Below is a small trained network, with its code and all its weights. Each question gives an input and a class and asks what happens when units are switched off, that is, made to give their printed mean instead of their output.

import numpy as np


def w(rows, s, z=0):
    codes = np.array(rows[::2]) - 128.0
    scale = np.full(codes.shape[1], s)
    scale[-1] = z or s
    return codes * scale


def f(y):
    return y / 2 * (1 + np.tanh(0.7978845608 * (y + 0.044715 * y**3)))


def log_softmax(a):
    a = a - a.max(-1, keepdims=True)
    return a - np.log(np.exp(a).sum(-1, keepdims=True))


def net(x, mask):
    res = np.array(x, float).reshape(1, 2) / 4 @ E
    y = f(res @ A[0][:, :-1].T + A[0][:, -1])
    res = res + np.where(mask, y, B[0][:, -1]) @ B[0][:, :-1]
    return log_softmax(res[-1] @ U[:, :-1].T + U[:, -1])


A, B = {}, {}
E = w([
[12,93,82,108],'x0',
[54,235,110,147],'x1',
],0.011)
A[0] = w([
[169,51,139,151,199],'N0',
[239,114,139,125,253],'N1',
[40,193,128,140,165],'N2',
[153,141,147,94,89],'N3',
[161,99,69,136,124],'N4',
[31,132,112,125,206],'N5',
[31,8,100,131,189],'N6',
],0.014,0.0064)
B[0] = w([
[211,129,104,58,203],'N0',
[183,165,246,168,246],'N1',
[189,81,2,160,236],'N2',
[88,111,178,123,133],'N3',
[159,174,154,88,141],'N4',
[59,145,50,80,232],'N5',
[119,9,147,62,242],'N6',
],0.021,0.013)
U = w([
[154,118,112,44,33],'0',
[80,133,154,35,30],'1',
[76,42,88,9,163],'2',
[93,84,127,113,29],'3',
[254,74,189,67,214],'4',
[82,184,220,188,69],'5',
[34,191,28,211,254],'6',
[54,58,152,130,19],'7',
],0.0084,0.0052)

Each question gives the input, the list of numbers given to net, and the class t.
The units are the neurons (one row each of A and B). Each row of codes is followed by its name. A weight is (code - 128) times the scale printed after its matrix; where a second scale follows, it is the last column's (A, B and U).
mask holds one flag per neuron, in row order. A switched-off neuron (its flag False) gives its mean, the last column of its row in B, instead of its output. The means were averaged over made-up inputs and are rounded, as every weight is.
A unit's drop is (log p(t) with every unit on - log p(t) with that unit switched off) / (log p(t) with every unit on - log p(t) with every unit switched off).
The circuit of an input: a set's keep is (log p(t) with only the set's units on - log p(t) with every unit switched off) / (log p(t) with every unit on - log p(t) with every unit switched off). Starting from all 7 units, units are removed one at a time, each time the one whose removal leaves the highest keep (on an exact tie, the one counted first), for as long as the keep stays at least 0.8.
circuit, biggest first: the units of the circuit, biggest drop first
top k neurons: the k neurons with the biggest drops, biggest first
drop when u is switched off: that unit's drop, to one decimal
input [-5,7], class 6: circuit, biggest first	(N6)
input [1,3], class 6: circuit, biggest first	(N6 N0)
input [-4,3], class 5: top 2 neurons	(N6 N0)
input [-4,5], class 6: top 3 neurons	(N6 N0 N1)
input [-7,8], class 6: top 4 neurons	(N6 N0 N1 N2)
input [-6,2], class 5: top 2 neurons	(N6 N2)
input [-3,4], class 6: top 3 neurons	(N6 N0 N1)
input [-3,5], class 6: drop when N6 is switched off	0.4
input [0,1], class 6: drop when N1 is switched off	0.2
input [2,8], class 6: drop when N6 is switched off	0.1
